(in the rows, 128 means zero)
Group and class of each row:
[137 129 109 139 106 129 122 132 121 132 106 129 149 142 151 134 121 128
 128 135 130 127 123 147 153 117 120 143 117 124 140 126 135 132 115  99
 130 113 149 144 149 124 115 121 121 156 130 142 132 149 148  92 122 136
 134 121 124 114 129 137 122 133 128 136 140 133 160 153 169 140 140 146
 126 119 112 117 123  97  66 156 138 128 139  89  94 123 122 147 105 131
 146 124 127 140 131 142 137 127 141 110 138 121 112 139 136 123 113 122
 144 141 143 133 116 118 143  84 154 165 115 135 149 157 119 157 109 120
 148 131 103 122 111 101 119 142 126 140 129 150 121 153 123 138 159 137
 136 120 119 157 125 128 136 114 142 124 134 142]	zuba:ker
[126 117 127 134 119 135 132 122 103 119 122 146 130 129 129  93 137 122
 120 118 139 145 124 130 142 129 126 129 115 125 135 132 119 126 111 126
 120 127 144 125 143 126 134 121 133  81 130 123 129 127  96 109 128 129
 125 133 127 103 119 113  77 121 126 118 125 130 123 114 127 125 133 138
 144 107 116 122 129 141 148 118 140 119 116 127 116 117 120 163 139 140
 120 146 118 105 128 120 125 129 121 126 131 134 152 107 123 127 111 129
 104 126 126 143 133 143 158 109 128 123 111 124 104 135 129 124 129 136
 119 126 155 106  95 145 127 126 159 147 120 179 132  98 141  96 118 126
 134 126 132 157 131 133 128 145 136 116 122 152]	domag:lur
[124 111 110 135 101 140 115 126 111 153  88 129 132 150 136  88 144 127
 117 129 130 167 121 145 191 138 128 145 105 109 174 131 129 130  98  90
 115 115 160 133 156 107 100 104 129 103 133 163 133 153  94  57 133 126
 132 134 127  79 130  93  63 121 113 108 121 134 166 133 150 134 129 152
 124  92 101 106 120  91 134 152 158 123 136  93  75 112 119 212 130 174
 147 142 109 117 147 135 138 117 138 121 121 124 143  94 135 136 105 137
  94 126 129 136 123 139 145  80 139 156  99 115 117 134 123 150 130 119
 128 119 153 126  88 107 105 145 187 151 130 203 139  78 150 100 148 152
 160 118 115 189 131 121 137 140 152 121 121 191]	lukel:Gakom
[133 127 140 147 120 130 127 111 120 160 134 152 163 101 129 161 127 131
 140 130 148 137 130 132 145 112 115 114 106 115 122 149 125 142 113 138
 123 137 111 122 118 136 130 131 138 116 135 111 135  96 119 123 141 116
 125 133 126 124 135 122 212 120 123 123 138 125 124 101 148 112 122 143
 120 156 149 137 126 173  97 112 159 130  76 153 122 111 136 184 149 146
  92 126 126 127 133 129 127 133 150 117 130 142 133 136 143 134 146 134
 107 123 103 118  95 137  91  82 146 121 133 115 101 115  79 133 145 133
 144 122 129 124 194 152 146 129 111 121 123 197 140 131 131  91 117 131
 121 139 147 114 132 137 126 148 120 141 150 162]	nof:sidef
[126 120 137 124 113 128 122 105 115 157 117 131 164  85 135 183 121 121
 143 131 125 114 107 124 140 129 110 111 121 103 130 142 132 142 125 137
 136 129 104 124 132 144 109 122 140 143 142 130 127  90 149 131 142 106
 120 119 134 123 135 137 235 116 116 132 147 120 105 124 124 125 111 137
 109 157 147 139 134 154  53 154 167 131  45 164 130 109 144 188 155 107
 117 122 127 139 134 130 127 147 151 125 132 147 119 153 134 125 160 128
 126 126 123 118  90 104  66  87 154 131 128 127  95 107  68 131 149 126
 151 122 110 135 219 149 134 121  81 118 135 207 125 169 120 118 129 124
 106 142 146 105 122 139 133 143 111 154 154 131]	nof:turu
[112 100 130 127 122 130 119 129 117 133 117 128 119 110 132  90 141 127
 116 114 128 154 124 138 186 151 124 141 122 125 146 121 124 132 109  92
 116 114 143 137 147 112 117 100 129  80 124 148 129 138  91 165 149 126
 114 122 131  97 132 105   4 122 106 122 113 112 179 138 127 131 116 138
 142 110 101 112 107  91 163 145 144 125 189 138  81 129 119 176 120 150
 138 141 110 139 134 106 141 112 134 143 114 119 141  96 136 140 135 132
  95 128 129 144 141 147 189 111 115 141 104 128 141 119 149 170 121 127
 115 111 146 119 112 132 115 130 166 133 117 175 136  75 161 101 130 141
 164 134 121 209 133 127 140 126 142 120 118 187]	lukel:kur
[123 124 136 125 136 103 114 123 132 103  86 134 136 102 129  89 117 133
 122 128 133 140 119 125 113 131 138 119 116 120 126 127 134 126 120 124
 132 115 140 105 141 126 108 141 125  95 136 129 130 157 102 125 135 131
 133 125 130  77 127 150 152 123 119 141 139 121 129 125 134 145 120 123
 116  97 127 133 130 111 132 145 140 140 132 127 119 124 115 180 128 137
 141 142 110 147 130 124 134 135 117 129 119 154 132 101 115 119 113 136
 103 124 135 128 140 135 114 130 114 128 133 132  88 150 141 145 117 128
 131 120 180 135 139 137 139 131 143 167 126 150 135 121 146 106 117 147
 119 123 136 152 126 145 123 124 137 117 133 133]	domag:lur
[105 122 124 107 124 131 131 116  99  85 114 166 120 116 133  98 129 149
 123 130 110 128 127 133  97 142 134 119 109  99 120 140 117 121 122 132
 122 122 175 108 134 122 107 106 116 101 127 126 122 144 103  57 115 121
 124 135 125  72 126  97  66 124 120 116 119 111  80 113 122 129 124 120
 150  92 133 121 148 149 147 107 138 113  81 109 124 123 126 220 114 113
 121 137 115  91 135 116 113 130 112 147 139 119 144 108 116 124  97 122
  92 127 118 137 134 130 161 108 150 120 127 120 116 123 138 137 127 129
 119 141 171 100 156 148 134 131 138 157 125 185 122 104 148  96 111 126
 125 108 133 155 117 118 120 158 126 105 118 151]	domag:lur
[129 129 112 124 107 123 113 121  97 113  97 167 142 148 137 135 127 136
 133 141 128 147 130 137 122 118 126 125 100  98 151 138 110 119 111 120
 122 127 156 128 126 124 118 126 122 135 129 136 138 150 130  27 118 132
 139 129 124  91 129 123 140 122 122 120 129 125 152 134 164 129 139 140
 118 108 126 134 131 134  77 132 150 124  78  79  98 113 129 192 107 120
 146 125 125 126 131 142 137 137 127 108 144 116 124 142 128 125 116 133
 124 132 132 120 107 123 111  91 170 157 126 120 125 139 112 134 123 118
 148 128 136 128 132 111 128 149 125 142 131 181 124 137 130 118 143 136
 126 123 121 145 117 131 128 137 133 121 133 149]	zuba:Sibog
[124 114 128 143 109 109 131  92 109 134 111 179 181  68 135 145 117 135
 131 129 157 134 120 127 157 117  97 109  84 111 113 141 101 146 102 119
 135 118 122 116 135 144 132 128 132 101 145 122 133 112 105 116 141 121
 113 126 135  64 139 137 216 119 104 133 153  98 162 121 181 131 126 151
 128 137 148 146 114 158  44 145 190 132  60 166  91 115 137 252 128 123
 123 138 124 140 134 120 138 141 142 115 132 145 129 126 145 125 151 134
 102 131 124 127  85 131 102  52 152 128 116 134  76 132  73 170 128 126
 154 122 148 131 226 172 152 131  94 141 125 252 123 157 142  90 121 135
 118 146 147 171 119 162 133 147 131 133 166 179]	nof:rufez
[126 122 120 130 123 118 129 120 125  94  82 146 117 146 130  64 133 103
 122 145 135 162 121 130  97 130 142 128 101 115 151 144 119 111 120 154
 114 125 169 112 153 141 138 128 121  86 147 122 142 155  84  50 121 132
 152 143 122 112 115 120 132 124 137 105 113 141  81  98 114 128 130 135
 101  87 107 120 129 153 184  91 125 108 118  97 109 118 102 146 125 164
 129 143 114  99 135 133 106 130 117 116 150 144 161  94  97 127  72 139
  97 112 118 128 144 142 142 134 112 122 122 108  85 139 145 100 116 130
 121 130 192 122  89 128 125 138 181 156 122 154 127  81 143  95 116 131
 107 104 125 152 129 129 122 142 140 111 102 153]	domag:zomo
[123 120 122 122 121 134 126 117 114 125 125 145 114 120 125  95 132 136
  96 132 121 151 124 136 138 133 129 120 111 112 127 150 128 120 115 123
 125 109 171 102 142 132 108 105 132 114 134 135 126 143  98  63 128 124
 122 140 128  76 117 103 130 118 126 106 126 126  82 101 111 127 116 130
 114  98 121 115 143 153 159 116 146 104 104 118 123 109 121 214 140 153
 111 135 113  98 139 122 116 127 122 133 136 139 147  90  96 128  84 133
  92 132 113 126 134 138 145 102 143 130 120 118  98 124 128 149 128 125
 127 126 171 118 147 123 127 140 173 162 128 178 133  92 143  95 125 141
 122 104 129 152 124 123 127 158 133 122 123 169]	domag:lam
[123 124 118 120 129 122 127 128 112  93 101 147 108 138 124  80 144 121
 115 134 133 149 120 131  89 133 146 123 115 106 137 148 124 118 111 157
 130 133 161 113 138 125 121 112 122  85 127 120 131 153  82  61 115 121
 137 144 125 115 116 103 105 117 128 106 114 146  71  87 106 130 127 126
 135  88 121 110 139 155 203  87 126 110 102 111 131 122 107 166 136 157
 115 142 125  89 129 116 114 137 113 132 149 143 164  86 102 124  69 133
  89 113 112 129 144 145 146 122 121 117 123 128  86 138 145 108 126 132
 127 131 195 109  91 144 129 132 172 152 131 161 129  87 143  89 111 130
 119 112 129 148 122 132 118 154 140 108 105 147]	domag:zomo
[125 125 113 137 117 112 108 133 118 130  99 141 155 119 130 127 119 146
 124 139 132 144 126 135 162 136 137 133 121 124 156 138 135 129 120  94
 131 133 135 113 139 108  93 128 118 149 124 146 135 145 135  96 139 138
 130 113 122  99 134 125 159 124 111 152 134 116 180 124 165 140 126 124
 117 109 130 122 121  90  77 157 130 145 125  92  91 118 133 181 122 141
 140 118 120 159 127 139 150 121 132 125 121 143 109 117 128 125 141 133
 110 142 156 127 133 130 118  91 143 156 117 143 131 134 141 186 124 124
 157 125 147 130 154 105 132 141 136 149 122 178 127 133 142 124 152 145
 133 123 127 164 131 131 135 118 149 129 141 135]	zuba:nama
[125 113 132 158 134 130 124 104 134 125 130 155 164  95 127 150 103 123
 130 118 129 128 120 120 167 117 126 110 107 115 126 141 124 139 117 125
 143 110 112 127 130 152 123 129 132 114 135 117 129 121 125 144 139 124
 115 121 136  65 135 143 246 125 124 138 152 122 145 117 140 118 132 132
 128 145 140 148 128 142  54 141 172 130  86 162 125 110 130 204 136 119
 118 128 129 123 131 123 142 142 151 114 134 173 128 137 137 120 138 132
 116 126 121 122  92 115 121  75 141 125 129 131  84 146  79 162 140 127
 146 117 125 132 196 174 144 127 113 132 134 194 124 164 132 105 127 135
 111 129 146 124 125 152 128 147 117 145 152 167]	nof:rufez
[110  97 112 153 112 137 119 122 102 122  82 134 131 112 126 102 137 129
 114 117 119 133 120 144 159 150 126 148 109  95 134 131 125 138 102  90
 106 106 160 141 176 122 104  78 131  60 128 137 129 140  97 120 124 123
 119 123 132  93 135  96   4 130 115 117 119 117 137 128 132 121 112 154
 152 101 101  95 122 108 133 145 173 109 125 141  89 118 118 229 116 145
 139 153 108 124 141 113 126 130 134 138 118 116 157 107 136 129 114 123
  89 135 116 151 123 129 192  62 139 143 102 104 123 129 112 147 130 121
 128 105 156 101 120 128 115 134 150 159 123 226 127  99 149  87 128 141
 157 124 122 206 124 118 137 150 144 114 111 202]	lukel:Gakom
[113 101 132 127 106 139 132 121 103 138 120 135 118 120 135 110 134 133
 121 120 113 136 123 139 182 141 110 138 103 106 136 123 115 136 104  89
 111  96 162 148 154 119 115  92 142  99 117 157 132 140 113 100 131 125
 118 133 120  72 136 102   4 128 108 110 132 109 152 153 140 130 124 166
 138 115 110 113 122 114 124 159 170 103 142 124  87 126 126 213 105 120
 164 141 122 113 145 113 116 125 129 137 122  94 128 125 136 136 115 136
 113 134 116 149 108 118 174  93 157 148 103 120 148 119 115 147 127 117
 113 114 121 126 128 130 107 135 133 143 129 196 125 108 147 116 137 134
 162 127 114 189 135 111 134 144 128 104 116 211]	lukel:Gakom
[129 132 142 122 139 119 121 119 128 107  82 145 142 122 127 169 111 108
 146 133 115 124 120 123 122 132 149 114 129 107 146 134 146 134 151 145
 129 172  76 117 104 146 107 146 126 121 129 115 138 113 139 127 139 129
 148 109 131 144 132 139 246 135 135 151 134 117 170 121 147 108 114  97
  99 140 130 157 132 122  80 140 134 149  87 137 127 108 135 116 135 110
 153 115 123 165 118 144 153 147 154 115 139 156 109 160 123 127 180 146
 114 119 140 115 107 119  65 125 111 118 146 124 107 125  88  99 145 130
 143 124 120 140 137 117 140 139  89 106 133 128 121 151 125 133 129 135
 112 132 143  74 122 148 133 125 115 152 143 105]	nof:rufez
[117 103 137 115 120 127 131 124 114 131 117 147 127 130 129 111 128 119
 127 123 115 135 126 135 139 143 128 133 114 115 137 126 127 132 121 124
 102 110 150 119 152 134 112 114 130  64 124 128 140 120 107 112 137 133
 129 131 125 125 127 126  25 130 127 121 115 115 127 143 138 120 118 142
 126 121 105 131 132 149 154 137 147 105 129 123 106 119 114 161 124 130
 154 143 109 135 130 123 103 129 131 134 124 109 139 122 116 139 132 127
  98 122 121 134 114 126 159 110 129 125 130 115 125 115 117 101 124 125
 123 107 133 120 120 117 125 143 140 149 118 167 129  76 142 102 116 136
 140 129 130 147 137 114 133 147 126 124  97 169]	lukel:bolaf
[123 116 122 117 101 144 126 122 149 162 112 138 141 132 126  71 152 154
 115 121 154 168 119 144 195 144 119 141 112 114 165 131 113 131  91  78
 114 119 161 125 150  94 118 107 143  80 122 167 131 147  79  81 136 125
 116 142 127  43 129  83   4 120  94 102 129 119 167 140 166 142 126 160
 155  95 110 125 119  97 151 175 168 125 119 106  89 118 124 223 149 162
 141 150 116 104 138 117 142 109 121 139 106 115 141  84 138 144 110 130
  81 137 129 149 121 153 153  94 156 142  99 120 115 107 123 152 130 121
 118 119 169 121  99 136 104 128 187 166 121 224 142  46 158  90 125 152
 161 129 117 202 130 122 132 138 149 110 130 180]	lukel:Gakom
[106 124 141  84 126 118 134 127  94  80 118 167  99 143 132  88 130 129
 125 134  99 141 124 131  85 151 154 116 118 101 149 136 126 117 141 149
  98 129 168  88 133 111  96 119 119  75 127 127 119 141  98  40 125 133
 142 145 120 100 117  92  38 127 135 118 108 107  83 124 106 121 111 110
 110  85 104 140 151 158 204 104 117 112 108  92 125 120 107 168 118 108
 143 138 102 108 123 122  80 129 108 147 133 117 146 114  92 137 107 137
  86 118 118 132 145 133 145 160 128 103 144 110 130 115 159  85 121 129
 102 123 183 112 103 111 128 139 161 165 126 139 127  57 153 102 107 132
 123 105 130 124 130 107 116 155 121 111  92 142]	domag:zomo
[129 121 135 138 132 143 129 103 126 114 123 159 145 124 131 139 116 115
 127 118 128 140 124 121 151 124 124 111 106 105 136 139 130 137 114 147
 130 139 102 127 112 140 131 131 134 108 128 122 133 115 117 106 129 115
 141 131 131  93 128 120 220 126 132 128 131 122 159 112 140 106 135 117
 123 133 136 152 127 141  92 125 156 127  85 138 125 108 128 160 133 103
 127 125 131 103 119 126 144 138 141 112 150 144 134 145 130 137 141 138
 117 120 124 124 109 120 114 108 140 118 128 123  98 127  94 124 143 127
 126 124 131 125 146 157 137 130 125 109 135 165 121 134 138 115 132 122
 106 129 133 118 119 146 127 143 117 143 138 159]	nof:sidef
[130 123 118 153 124 150 129 102 112 131 112 159 142 114 129 153 124 120
 133 119 134 132 122 130 161 110 116 116  98  99 123 154 127 143  99 129
 134 123 112 141 120 161 129 115 134 118 136 114 134 112 119 108 133 114
 127 133 133 100 135 125 216 121 129 109 143 133 135  89 139 107 137 139
 130 158 139 131 132 150  79 107 170 111  71 154 118 107 131 199 140 131
 111 128 130 110 137 120 141 143 166 108 151 141 136 137 136 119 124 127
 113 123 100 124  85 116 114  55 152 134 123 115  87 133  73 135 141 125
 142 118 117 118 164 160 125 131 117 113 132 200 129 157 126  96 134 124
 121 134 145 113 120 138 140 161 116 140 149 200]	nof:sidef

Group, then class:
[109 114 127 102 132 115 123 120  97 157 136 159 161 121 127 132 118 127
 118 156 110 133 138 125  99 142 205 130 123 134 132 163 118 108 167 109
 106  56 128 168 148  83 129 141 140 115 143 143 154 118 199 121 117 141
 182 119 115  95 148 116 124 135  93 111 126 135 128 121  91 109 116 131
 154 126 140 151 122 115 113 172 130 128 150 123 147  91 140 108 128 142
 126 134 127 145 134 117 119 124 150 117 126 133 136 126 116 101 131 149
  92  92  76 135 131 128 110 108 127 119 101 160 124 149 124 149 131 182
 148 117 152 126 132 106 157 133  76 101 155  96 145 152 145 137  23 139
 107 122 117 141 165 122 133 155 128 137 191 130]	[56]:[28]
[130 127 131  93 114 106 136 113 113 148 131 119 117  93 114 127 109 128
 112 127 127 140 139 124 142 130 133 133 121 122 113 107 143 121  55 152
 125 123 153 123 110  96 137 126 112 129 127 110 129 177  91 132 134 123
 171 120 118 127 100 140 127 127  98 146 135 138 157 117 108  86 137 142
 222 135 133 134 128 130 199 147 147 129 129 121 117 138 124 131 134 119
 113 113 135 130 119 117 125 119  87 129 122 109 132 134 132  89 126 129
 115 141 107 142 118 119 126 134 124 115 137 126 126 128 137 153 122 157
 130 125 128 127 140 127 127 127  94 142 166 125 131 134 104 121  99 194
 127 123 129 153  78 120 138 119 165 132 144 109]	[58]:[34]
[118 124 129 101 133 116 117 138 105 147 142 161 135 151 125 126 113 130
 121 147 109 125 137 131  96 148 180 126 113 138 113 152 127 106 176 109
 113  70 136 155 134 102 134 143 141 116 140 149 152 101 181 120 117 134
 180 115 131  76 146 113 137 135 112 131 127 129 126 127 102 102 131 128
 124 130 137 139 123 112 109 156 124 132 146 134 154  98 130 113 130 123
 135 171 128 137 131 123 124 130 169 118 136 141 125 120 112  92 130 139
 107  96  86 132 135 119 120 124 135 120 102 140 117 150 122 139 130 169
 152 112 144 114 132 109 152 138  62  89 168  95 132 149 148 130  23 128
 119 114 104 144 165 127 123 153 108 137 188 124]	[56]:[28]
[ 93 131 191 116 143 119 171 130 130 125 135 173 135 122 163 137 156 129
 122 123 118 141 105 130 130 130 105 118 136 122 130  80 151 119 161 128
 111 151 134 135 106 146 125 120 135 127 121 125 136  86  93 123 135 130
 141 156 126 204 145 171 125 135 131 148 137 104 114 135 151 153 133 122
  33 111 125 112  94 132 213 176 144 120  92 135 128 120 111 132 118 131
 117 125 137 123 139 143 122 134 162 111 110 124 123 107 141 147 122 134
 117 127  93 144 130 137 128 118 125 115 140 154 137 113 135 138 143 184
 121  93 130 119 122 148 116 138 116 152 160 141 102 132 133 113 185 191
 126 145 154 153 181 125 128 128 101 144 134 149]	[51]:[26]
[107 122 131 104 123 110 127 125 133 147 130 106 117 109 134 128 121 119
 120 126 105 110 151 126 127 134 101 122 110 123  84 104 133 122  47 145
 145 118 187 129 130 106 136 124 115 123 122 126 139 149 151 126 141 116
 173 107 125 166 109 133 131 116 111 163 135 143 147 124  78  78 119 135
 157 139 142 144 116 127 196 170 130 120 124 127 112 129 116 150 142 112
 146 128 131 138  94 133 121 124 141 118 167 140 129 133 104 101 124 107
 127 115 109 139 128 123 132 141 138 107 124  99 115 123 133 147 126 159
 137 138 140 121 142 107 122 137 105  84 143 114 132 134 105 127 137 144
 128 117 119 125  94 122 132 118 145 122 145 109]	[55]:[31]
[132 132 109  96 125 112 117 116 106 149 130 110 102 111 110 125  87 126
 113 121 134 123 136 123 125 146 128 136 109 123 113 130 131 124  55 138
 126 109 161 125 109  86 138 126 110 117 125 127 127 196 101 129 136 126
 197 105 127  86 100 128 127 123  93 140 139 139 148 124 130  88 139 141
 233 144 126 132 132 126 210 143 146 131 140 113 112 127 130 122 126 119
 110 106 127 120 124 112 125 117  83 126 141 102 135 129 119  66 132 128
 120 136 110 136 113 110 126 132 128 122 141 131 117 140 126 149 125 113
 143 121 133 121 140 117 137 117  95 129 138 117 139 135 113 128  61 189
 129 116 116 156  74 129 149 122 174 114 151  98]	[58]:[34]
[120 114 135  64 108  98 108 109  89 142 135  96 137 113  99 127  99 122
 103 121 116 139 155 125 140 119 163 136 112 118 102 128 164 103  78 159
 124 129 191 139 102  55 149 128 110 131 136 117 138 191 128 131 138 129
 174 119 113 155  93 118 135 134  85 143 137 112 166 121  86  50 137 144
 233 143 143 137 147 127 221 173 165 130 142 123 131 118 119 141 136 104
 115 120 144 141  98 112 125 113  75 137 131 118 135 132 137  75 119 126
  98 128  88 137 123 129 123 145 122 100 119 115 123 123 145 164 115 169
 133 139 137 117 147  99 122 135  69 112 203 124 134 146  95 119  32 185
 141 110 130 136  74 124 135 124 189 131 178 109]	[58]:[27]
